Here is a tiny trained network, its code and every weight. The questions are about switching its units off for an input and a class, where a switched-off unit gives its printed mean instead of its output.

import numpy as np


def w(rows, s, z=0):
    codes = np.array(rows[::2]) - 128.0
    scale = np.full(codes.shape[1], s)
    scale[-1] = z or s
    return codes * scale


def f(y):
    return np.maximum(y, 0)


def log_softmax(a):
    a = a - a.max(-1, keepdims=True)
    return a - np.log(np.exp(a).sum(-1, keepdims=True))


def net(x, mask):
    res = np.array(x, float).reshape(1, 7) / 4 @ E
    y = f(res @ A[0][:, :-1].T + A[0][:, -1])
    res = res + np.where(mask, y, B[0][:, -1]) @ B[0][:, :-1]
    return log_softmax(res[-1] @ U[:, :-1].T + U[:, -1])


A, B = {}, {}
E = w([
[148,148,64,128,177,149,72,30,67,155,63,104],'x0',
[187,162,173,56,209,23,101,187,139,188,141,69],'x1',
[51,170,54,192,140,149,94,151,64,121,107,95],'x2',
[115,129,216,172,72,134,190,127,176,141,93,72],'x3',
[88,127,182,84,177,158,144,193,126,133,118,101],'x4',
[124,254,178,162,61,105,60,168,123,76,209,194],'x5',
[133,148,114,31,160,129,47,76,182,162,140,50],'x6',
],0.0087)
A[0] = w([
[144,152,34,141,119,107,50,66,109,132,110,122,250],'neuron 0',
[116,130,26,85,216,118,76,143,108,157,155,101,88],'neuron 1',
[161,90,141,187,77,85,187,141,142,111,162,172,125],'neuron 2',
[170,99,152,165,99,84,195,152,129,114,134,152,97],'neuron 3',
[132,121,178,55,133,102,134,104,184,169,146,60,95],'neuron 4',
[129,25,70,151,116,207,166,39,135,119,84,156,190],'neuron 5',
[159,169,67,141,123,115,83,63,93,129,88,105,103],'neuron 6',
[123,111,207,80,130,130,159,135,221,187,106,45,124],'neuron 7',
[103,152,161,174,191,59,137,227,68,134,87,127,30],'neuron 8',
[35,129,78,254,79,220,180,111,97,91,79,122,126],'neuron 9',
[113,226,161,180,64,133,85,155,121,45,222,212,98],'neuron 10',
],0.0088,0.0024)
B[0] = w([
[158,114,128,160,144,89,145,162,108,6,126,125,220],'neuron 0',
[105,96,108,174,126,71,133,140,148,34,117,237,201],'neuron 1',
[115,110,129,129,132,84,115,174,186,128,184,171,187],'neuron 2',
[102,99,115,178,156,124,160,142,158,137,131,102,172],'neuron 3',
[116,154,191,141,123,140,85,142,139,120,160,94,182],'neuron 4',
[184,149,100,94,172,153,154,123,73,57,70,108,238],'neuron 5',
[164,124,135,184,133,89,146,183,141,57,135,129,198],'neuron 6',
[169,132,141,127,114,126,60,133,92,97,144,78,195],'neuron 7',
[161,125,122,152,152,184,166,127,107,139,83,108,177],'neuron 8',
[112,99,168,173,130,68,130,204,205,145,197,149,253],'neuron 9',
[88,156,120,47,92,155,98,67,106,160,174,156,247],'neuron 10',
],0.012,0.016)
U = w([
[151,123,78,130,157,150,193,106,92,108,34,136,140],'0',
[151,156,148,99,130,186,106,105,92,164,116,65,188],'1',
[122,99,137,230,120,96,124,185,169,115,159,137,194],'2',
[98,157,122,61,83,139,52,69,106,135,152,132,61],'3',
[74,136,118,117,92,140,158,98,157,245,154,165,2],'4',
],0.012,0.0031)

Each question gives the input, the list of numbers given to net, and the class t.
The units are the neurons (one row each of A and B). Each row of codes is followed by its name. A weight is (code - 128) times the scale printed after its matrix; where a second scale follows, it is the last column's (A, B and U).
mask holds one flag per neuron, in row order. A switched-off neuron (its flag False) gives its mean, the last column of its row in B, instead of its output. The means were averaged over made-up inputs and are rounded, as every weight is.
A unit's drop is (log p(t) with every unit on - log p(t) with that unit switched off) / (log p(t) with every unit on - log p(t) with every unit switched off).
The circuit of an input: a set's keep is (log p(t) with only the set's units on - log p(t) with every unit switched off) / (log p(t) with every unit on - log p(t) with every unit switched off). Starting from all 11 units, units are removed one at a time, each time the one whose removal leaves the highest keep (on an exact tie, the one counted first), for as long as the keep stays at least 0.8.
circuit, biggest first: the units of the circuit, biggest drop first
unit that matters most: the unit with the biggest drop
top k neurons: the k neurons with the biggest drops, biggest first
drop when u is switched off: that unit's drop, to one decimal
input [4,-5,-5,6,5,-5,-3], class 0: unit that matters most -> neuron 5
input [0,7,5,-5,7,6,2], class 0: top 2 neurons -> (neuron 9; neuron 8)
input [-4,-5,-1,-4,-1,1,-1], class 4: top 2 neurons -> (neuron 0; neuron 10)
input [3,-5,-6,-3,-2,3,8], class 0: circuit, biggest first -> (neuron 9; neuron 10)
input [-6,-7,-5,-4,-4,2,-3], class 4: top 2 neurons -> (neuron 10; neuron 0)
input [-4,-4,6,8,-4,4,7], class 3: top 3 neurons -> (neuron 10; neuron 6; neuron 1)
input [0,7,-3,6,5,-2,-5], class 1: circuit, biggest first -> (neuron 9; neuron 1)
input [3,3,-8,-1,-8,7,1], class 3: top 2 neurons -> (neuron 10; neuron 9)
input [-8,5,4,-7,4,-1,-2], class 0: circuit, biggest first -> (neuron 9; neuron 8)
input [-7,2,1,6,-6,4,1], class 3: circuit, biggest first -> (neuron 10; neuron 9)
input [7,-3,-2,-4,-1,0,2], class 0: top 2 neurons -> (neuron 9; neuron 5)
input [-5,-5,7,1,-4,6,2], class 4: top 4 neurons -> (neuron 10; neuron 9; neuron 5; neuron 7)
input [3,6,1,-5,-4,-5,-4], class 0: top 2 neurons -> (neuron 9; neuron 2)
input [2,-2,-4,0,1,-4,-6], class 0: unit that matters most -> neuron 5
input [2,6,-8,-1,6,2,8], class 3: top 2 neurons -> (neuron 9; neuron 1)
input [-3,5,7,-2,-2,-3,-2], class 0: top 3 neurons -> (neuron 9; neuron 8; neuron 2)
input [-7,-7,6,3,0,6,1], class 4: drop when neuron 10 is switched off -> 0.7
input [-1,5,4,-5,-1,3,-3], class 0: drop when neuron 4 is switched off -> 0.1
input [0,6,-4,-1,4,-2,7], class 3: drop when neuron 9 is switched off -> 1.1
input [8,7,-5,8,-1,3,1], class 1: circuit, biggest first -> (neuron 9)
